Below are the code and all the weights of a small trained network. Each question names an input and a class and asks about switching units off, where a switched-off unit gives its printed mean instead of its output.

import numpy as np


def w(rows, s, z=0):
    codes = np.array(rows[::2]) - 128.0
    scale = np.full(codes.shape[1], s)
    scale[-1] = z or s
    return codes * scale


def f(y):
    return np.maximum(y, 0)


def log_softmax(a):
    a = a - a.max(-1, keepdims=True)
    return a - np.log(np.exp(a).sum(-1, keepdims=True))


def net(x, mask):
    res = np.array(x, float).reshape(1, 5) / 4 @ E
    y = f(res @ A[0][:, :-1].T + A[0][:, -1])
    res = res + np.where(mask, y, B[0][:, -1]) @ B[0][:, :-1]
    return log_softmax(res[-1] @ U[:, :-1].T + U[:, -1])


A, B = {}, {}
E = w([
[138,172,144,56,53,80,161,180,140,194,156,98],'x0',
[149,10,171,103,86,164,191,115,105,191,96,130],'x1',
[70,179,114,116,137,111,143,211,160,112,131,154],'x2',
[222,115,114,114,162,152,67,115,96,126,155,142],'x3',
[186,180,96,217,114,202,208,97,150,141,148,46],'x4',
],0.013)
A[0] = w([
[172,142,92,208,151,172,90,144,149,63,159,84,254],'n0',
[190,35,172,121,223,167,108,46,67,87,80,140,255],'n1',
[108,154,59,203,101,194,198,147,152,118,57,18,192],'n2',
[55,2,163,117,159,130,101,184,177,104,145,205,222],'n3',
[118,132,206,40,64,65,150,147,121,158,107,136,243],'n4',
[189,193,69,158,153,114,117,106,124,108,157,84,191],'n5',
[111,79,172,105,141,67,94,166,61,122,117,215,163],'n6',
[144,113,143,104,65,82,153,116,106,151,121,43,148],'n7',
[131,117,53,132,115,108,84,102,81,127,133,129,180],'n8',
],0.0082,0.0027)
B[0] = w([
[147,203,104,162,129,149,96,111,197,156,183,99,217],'n0',
[226,110,54,157,183,206,165,165,73,160,90,78,251],'n1',
[171,145,140,152,90,98,197,104,200,178,84,151,235],'n2',
[153,73,113,142,119,92,90,74,100,127,107,179,238],'n3',
[70,30,168,75,89,115,125,161,102,124,131,59,221],'n4',
[83,192,129,164,126,114,101,137,131,159,176,53,209],'n5',
[67,73,160,157,166,128,83,99,121,132,85,149,229],'n6',
[149,103,201,93,1,174,102,124,103,90,175,55,185],'n7',
[132,132,78,108,162,101,59,147,97,90,146,102,165],'n8',
],0.0098,0.015)
U = w([
[111,71,157,146,126,85,51,109,33,92,2,184,209],'0',
[141,123,228,118,86,201,134,95,81,44,134,114,1],'1',
[116,194,88,191,169,94,54,156,150,138,239,143,167],'2',
[186,204,165,171,87,87,205,123,180,142,104,151,152],'3',
[213,119,13,120,164,145,133,178,77,138,113,120,93],'4',
[100,100,167,42,114,61,145,247,127,116,166,91,172],'5',
],0.008,0.0019)

Each question gives the input, the list of numbers given to net, and the class t.
The units are the neurons (one row each of A and B). Each row of codes is followed by its name. A weight is (code - 128) times the scale printed after its matrix; where a second scale follows, it is the last column's (A, B and U).
mask holds one flag per neuron, in row order. A switched-off neuron (its flag False) gives its mean, the last column of its row in B, instead of its output. The means were averaged over made-up inputs and are rounded, as every weight is.
A unit's drop is (log p(t) with every unit on - log p(t) with that unit switched off) / (log p(t) with every unit on - log p(t) with every unit switched off).
The circuit of an input: a set's keep is (log p(t) with only the set's units on - log p(t) with every unit switched off) / (log p(t) with every unit on - log p(t) with every unit switched off). Starting from all 9 units, units are removed one at a time, each time the one whose removal leaves the highest keep (on an exact tie, the one counted first), for as long as the keep stays at least 0.8.
units of the circuit, in order: the units of the circuit, biggest drop first
top k neurons: the k neurons with the biggest drops, biggest first
drop of u: that unit's drop, to one decimal
input [7,-1,-3,-8,3], class 5: units of the circuit, in order	[n4]
input [-4,0,4,6,6], class 2: top 2 neurons	[n0 n5]
input [5,-3,-6,1,-3], class 5: units of the circuit, in order	[n3 n4]
input [4,8,1,7,-2], class 0: top 3 neurons	[n6 n0 n5]
input [-2,0,-5,5,-5], class 4: top 2 neurons	[n1 n4]
input [5,-7,4,-7,0], class 5: top 2 neurons	[n4 n0]
input [5,-7,4,4,-6], class 0: top 3 neurons	[n6 n0 n7]
input [2,6,6,3,3], class 5: top 2 neurons	[n1 n0]
input [2,7,0,4,6], class 3: top 2 neurons	[n2 n4]
input [-1,7,-5,-1,-1], class 4: top 2 neurons	[n1 n6]
input [4,5,7,-6,-8], class 0: top 2 neurons	[n3 n6]
input [-8,-1,8,7,-3], class 4: top 3 neurons	[n1 n0 n4]
input [-3,-2,-2,-3,6], class 3: drop of n2	1.5
input [-4,-4,8,-4,7], class 3: drop of n2	3.2
input [4,-1,1,3,8], class 3: drop of n1	0.0
input [6,4,-1,2,4], class 1: top neuron	[n7]
